Here is a tiny trained network, its code and every weight. The questions are about switching its units off for an input and a target symbol, where a switched-off unit gives its printed mean instead of its output.

import numpy as np


def w(rows, s, z=0):
    codes = np.array(rows[::2]) - 128.0
    scale = np.full(codes.shape[1], s)
    scale[-1] = z or s
    return codes * scale


def softmax(a):
    e = np.exp(a - a.max(-1, keepdims=True))
    return e / e.sum(-1, keepdims=True)


def log_softmax(a):
    a = a - a.max(-1, keepdims=True)
    return a - np.log(np.exp(a).sum(-1, keepdims=True))


def net(x, mask):
    ids = ['ΓΔΘΣΨαβζξπτφω'.index(c) for c in x.split()]
    T = len(ids)
    res = E[ids] + P[:T]
    u = 0
    for l in range(2):
        r = res
        for j in range(3):
            rows = slice(4 * j, 4 * j + 4)
            q, k, v = (r @ M[l][rows].T for M in (Q, K, V))
            z = softmax(np.where(np.tri(T) > 0, q @ k.T / 4**0.5, -1e9)) @ v
            o = O[l][rows]
            res = res + np.where(mask[u + j], z, o[:, -1]) @ o[:, :-1]
        u += 3
    return log_softmax(res[-1] @ U[:, :-1].T + U[:, -1])


Q, K, V, O = {}, {}, {}, {}
E = w([
[71,150,40,154,103,103,143,90,139,79,186],'Γ',
[136,120,181,119,167,19,108,179,168,79,154],'Δ',
[134,54,65,227,167,114,140,172,31,117,107],'Θ',
[12,137,223,142,169,108,156,105,110,88,126],'Σ',
[134,62,190,46,38,226,90,68,123,61,130],'Ψ',
[57,215,92,89,190,190,93,85,72,141,63],'α',
[186,131,244,106,224,155,151,126,129,202,141],'β',
[100,184,123,139,102,207,190,70,52,165,182],'ζ',
[205,98,97,150,209,175,5,180,156,116,148],'ξ',
[103,118,49,73,133,245,152,218,94,192,145],'π',
[131,33,136,145,83,153,240,179,101,68,92],'τ',
[125,51,155,174,146,178,120,112,201,184,214],'φ',
[164,146,139,55,96,87,94,167,38,101,186],'ω',
],0.017)
P = w([
[229,150,92,109,121,20,155,35,154,165,206],'0',
[118,111,95,81,230,228,119,244,110,151,120],'1',
[111,123,124,78,193,190,85,227,70,147,151],'2',
[107,106,139,90,163,157,76,210,50,122,160],'3',
[106,90,138,92,146,128,70,194,25,112,170],'4',
[115,84,132,112,147,122,68,185,11,86,174],'5',
[121,76,120,117,156,126,76,161,2,82,180],'6',
[137,64,122,133,170,132,72,176,6,80,191],'7',
],0.0072)
Q[0] = w([
[165,124,95,226,124,127,162,118,101,113,122],'0.h1',
[97,134,138,114,166,161,149,134,74,91,174],'0.h1',
[137,166,80,184,106,141,125,142,117,119,54],'0.h1',
[233,203,162,136,89,132,189,114,179,144,119],'0.h1',
[82,122,120,171,97,131,115,135,186,133,91],'0.h2',
[71,162,145,121,150,118,102,136,81,163,145],'0.h2',
[103,121,98,90,188,169,142,95,110,151,163],'0.h2',
[137,162,129,98,116,103,171,113,218,178,57],'0.h2',
[83,173,202,119,150,48,149,156,153,116,117],'0.h3',
[134,151,135,98,122,184,104,152,81,254,179],'0.h3',
[120,187,192,88,94,164,133,113,33,146,150],'0.h3',
[145,168,48,97,54,89,119,134,158,120,99],'0.h3',
],0.0082)
K[0] = w([
[76,115,92,228,104,176,227,188,102,148,204],'0.h1',
[41,195,188,230,157,151,164,25,26,116,150],'0.h1',
[110,133,90,68,152,101,97,143,68,144,58],'0.h1',
[109,140,122,64,103,181,125,202,131,169,151],'0.h1',
[13,91,67,103,100,186,102,171,167,52,98],'0.h2',
[103,181,254,173,79,93,186,150,184,19,124],'0.h2',
[127,66,96,210,199,103,203,34,142,139,88],'0.h2',
[89,89,124,57,120,195,83,217,66,174,64],'0.h2',
[110,87,188,252,191,57,164,110,121,21,97],'0.h3',
[130,161,166,195,142,172,111,115,61,171,89],'0.h3',
[219,145,129,111,82,97,148,89,170,65,136],'0.h3',
[29,150,59,230,162,211,180,122,25,160,60],'0.h3',
],0.0065)
V[0] = w([
[92,182,102,95,150,134,83,117,101,21,174],'0.h1',
[66,146,71,147,127,197,225,82,87,124,154],'0.h1',
[102,88,207,100,159,80,162,39,253,93,136],'0.h1',
[173,130,81,99,65,88,109,36,185,239,150],'0.h1',
[201,111,90,116,97,136,174,182,173,89,122],'0.h2',
[71,93,133,110,123,24,161,116,107,50,254],'0.h2',
[115,155,7,119,108,139,80,137,157,35,156],'0.h2',
[139,192,167,64,131,35,102,159,120,146,64],'0.h2',
[150,158,78,73,169,231,67,109,156,128,190],'0.h3',
[142,106,62,172,218,135,112,103,139,116,63],'0.h3',
[130,117,168,146,156,127,129,169,152,98,179],'0.h3',
[229,217,127,132,54,155,112,95,77,144,98],'0.h3',
],0.0061)
O[0] = w([
[133,215,169,68,123,130,96,104,101,122,163,203],'0.h1',
[108,143,205,103,87,105,127,162,132,198,172,196],'0.h1',
[108,187,137,211,99,168,141,126,124,28,49,64],'0.h1',
[219,147,119,171,106,135,129,112,119,164,77,79],'0.h1',
[190,82,147,43,97,118,124,124,125,100,91,116],'0.h2',
[123,133,105,154,109,92,143,194,174,80,145,207],'0.h2',
[139,216,108,62,114,16,142,101,212,177,130,129],'0.h2',
[189,164,104,76,246,171,176,164,171,163,180,108],'0.h2',
[75,92,156,129,82,83,60,150,166,77,101,254],'0.h3',
[146,158,143,143,101,74,140,161,96,126,49,95],'0.h3',
[143,51,128,109,189,154,141,114,135,165,136,134],'0.h3',
[139,108,100,142,114,150,124,126,1,158,119,123],'0.h3',
],0.0071,0.0075)
Q[1] = w([
[52,100,165,124,130,160,68,175,82,71,224],'1.h1',
[177,141,143,81,149,94,58,252,153,176,179],'1.h1',
[127,49,156,119,47,104,55,132,125,208,88],'1.h1',
[154,157,129,81,208,126,131,49,164,40,148],'1.h1',
[195,154,42,120,109,121,166,43,125,184,71],'1.h2',
[171,182,70,66,99,121,125,191,142,117,116],'1.h2',
[82,123,93,143,147,78,175,106,178,157,202],'1.h2',
[97,111,111,137,139,128,153,105,157,63,84],'1.h2',
[149,107,144,144,55,117,189,159,182,148,147],'1.h3',
[139,48,204,110,203,60,133,115,80,54,253],'1.h3',
[102,95,185,173,80,65,72,144,160,166,173],'1.h3',
[93,78,112,90,126,166,128,215,132,87,184],'1.h3',
],0.0069)
K[1] = w([
[228,113,104,218,66,69,146,146,128,106,132],'1.h1',
[231,7,144,134,110,150,123,90,140,25,210],'1.h1',
[99,126,165,124,208,68,104,119,118,179,145],'1.h1',
[105,184,92,126,210,167,132,113,101,199,162],'1.h1',
[86,2,170,103,181,110,147,160,252,161,88],'1.h2',
[147,110,188,66,134,107,77,149,79,152,140],'1.h2',
[214,93,146,113,127,173,192,120,195,156,87],'1.h2',
[106,138,89,153,152,214,49,193,173,217,24],'1.h2',
[81,126,128,124,171,139,60,93,158,144,37],'1.h3',
[199,102,45,76,94,122,154,60,126,185,69],'1.h3',
[192,129,134,114,101,81,165,98,106,165,83],'1.h3',
[59,198,36,94,69,144,113,121,25,82,130],'1.h3',
],0.006)
V[1] = w([
[173,117,162,122,149,117,59,53,214,92,119],'1.h1',
[143,108,178,203,151,81,119,89,100,137,92],'1.h1',
[129,87,163,213,120,108,192,172,206,121,187],'1.h1',
[149,135,191,62,69,182,188,104,110,91,165],'1.h1',
[254,108,135,153,113,79,202,163,75,94,211],'1.h2',
[177,160,128,9,189,86,74,126,97,90,87],'1.h2',
[193,168,130,108,101,145,43,171,103,108,119],'1.h2',
[190,138,151,185,73,174,188,78,118,128,187],'1.h2',
[162,88,186,159,172,176,146,133,168,93,147],'1.h3',
[100,66,176,135,96,21,140,179,188,72,123],'1.h3',
[70,77,93,47,23,126,91,213,174,187,194],'1.h3',
[140,239,214,185,102,82,108,175,156,106,154],'1.h3',
],0.0067)
O[1] = w([
[193,117,102,141,134,165,89,73,209,89,165,126],'1.h1',
[109,50,146,153,168,122,124,123,144,151,139,102],'1.h1',
[108,161,64,155,170,133,254,18,156,135,56,136],'1.h1',
[92,109,152,77,74,186,177,52,105,63,45,152],'1.h1',
[181,96,115,183,120,50,117,107,58,85,163,128],'1.h2',
[95,107,73,141,138,116,111,113,79,68,56,172],'1.h2',
[174,148,122,131,66,184,124,54,145,112,69,172],'1.h2',
[176,110,140,95,75,110,153,89,154,143,204,109],'1.h2',
[119,80,155,138,122,139,152,144,115,33,204,74],'1.h3',
[117,45,149,157,113,68,119,152,179,108,119,99],'1.h3',
[177,166,81,172,58,197,172,171,122,140,124,255],'1.h3',
[50,162,131,115,123,94,108,81,87,72,196,108],'1.h3',
],0.0068,0.016)
U = w([
[107,194,88,152,35,43,153,100,194,104,134,86],'Γ',
[210,170,87,75,169,113,211,116,192,61,146,206],'Δ',
[105,64,85,150,134,56,144,140,107,175,126,110],'Θ',
[74,193,196,207,115,140,188,152,124,51,181,1],'Σ',
[156,118,161,79,62,168,120,77,176,75,134,146],'Ψ',
[116,180,101,73,156,120,127,78,111,147,114,191],'α',
[194,122,207,180,179,172,170,104,94,139,118,113],'β',
[164,179,162,141,75,126,190,78,114,162,209,113],'ζ',
[170,115,116,166,128,114,43,143,179,121,121,42],'ξ',
[194,196,116,174,67,147,173,165,137,137,95,200],'π',
[126,78,136,74,88,81,254,108,126,111,65,143],'τ',
[116,102,108,228,90,129,149,18,193,184,102,175],'φ',
[208,168,114,176,90,83,138,114,33,67,112,12],'ω',
],0.0055,0.0037)

Each question gives the input, a string of symbols that net reads in full, and the target symbol t.
The units are the heads (4 rows each of Q, K, V and O). Each row of codes is followed by its name. A weight is (code - 128) times the scale printed after its matrix; where a second scale follows, it is the last column's (O and U).
mask holds one flag per head, layer by layer. A switched-off head (its flag False) gives its mean, the last column of its rows in O, instead of its output. The means were averaged over made-up inputs and are rounded, as every weight is.
A unit's drop is (log p(t) with every unit on - log p(t) with that unit switched off) / (log p(t) with every unit on - log p(t) with every unit switched off).
The circuit of an input: a set's keep is (log p(t) with only the set's units on - log p(t) with every unit switched off) / (log p(t) with every unit on - log p(t) with every unit switched off). Starting from all 6 units, units are removed one at a time, each time the one whose removal leaves the highest keep (on an exact tie, the one counted first), for as long as the keep stays at least 0.8.
circuit, biggest first: the units of the circuit, biggest drop first
most important unit: the unit with the biggest drop
heads that matter: for each layer, one digit per head in row order, 1 if its drop is at least 0.15 and else 0, layers parted by /
input φ τ π Ψ Ψ π Ψ Γ, target φ: most important unit => 1.h1
input ξ π ζ ζ π ξ ω, target ξ: circuit, biggest first => (1.h1 0.h1 0.h3)
input α α ζ α ω π, target α: circuit, biggest first => (1.h3 0.h2)
input Ψ π π Γ α π α, target Ψ: heads that matter => 100 / 100
input ζ π τ, target ζ: circuit, biggest first => (1.h2 0.h1)
input Γ π Ψ π α, target Γ: circuit, biggest first => (0.h2 1.h3)
input Γ π Γ π φ, target Γ: circuit, biggest first => (0.h2 1.h3)
input π ω Ψ π Ψ, target π: circuit, biggest first => (1.h3 0.h1 1.h1)
input π ξ Δ α τ π α, target π: circuit, biggest first => (1.h3 0.h1 0.h2)
input τ π Δ, target Δ: circuit, biggest first => (0.h3 0.h2)
input Ψ Θ π π α α π ξ, target Ψ: circuit, biggest first => (0.h1 1.h1 1.h2)
input ξ α Ψ, target ξ: heads that matter => 101 / 100
input Δ π Δ ζ π ζ, target Δ: circuit, biggest first => (0.h2 1.h1)
input ζ Σ Γ ω ζ τ π Ψ, target ζ: most important unit => 1.h2
input α α Δ ω φ, target α: circuit, biggest first => (1.h3 0.h2 1.h2)
input Ψ Ψ α Ψ π α Δ, target Ψ: circuit, biggest first => (1.h1 0.h1 1.h3)
input φ α π, target φ: heads that matter => 110 / 100
input ζ Γ π Δ Σ α Ψ π, target ζ: circuit, biggest first => (1.h2 0.h1 0.h3)
input τ Ψ τ Δ α ζ, target τ: circuit, biggest first => (1.h1 0.h2 1.h3)
input ω π ξ, target ω: most important unit => 1.h2
input π τ Ψ, target π: circuit, biggest first => (1.h3 0.h1)
input π α Θ, target Θ: heads that matter => 100 / 100
input π π α Σ π α Σ, target π: heads that matter => 000 / 001
input β Ψ β Θ, target β: heads that matter => 010 / 001
input Γ π ξ π, target Γ: heads that matter => 011 / 001
input Δ φ π, target Δ: heads that matter => 110 / 101
input α α α π, target α: most important unit => 1.h3
input τ ξ ξ τ Ψ α, target τ: heads that matter => 110 / 101
input ω ω Γ Θ, target ω: heads that matter => 011 / 110
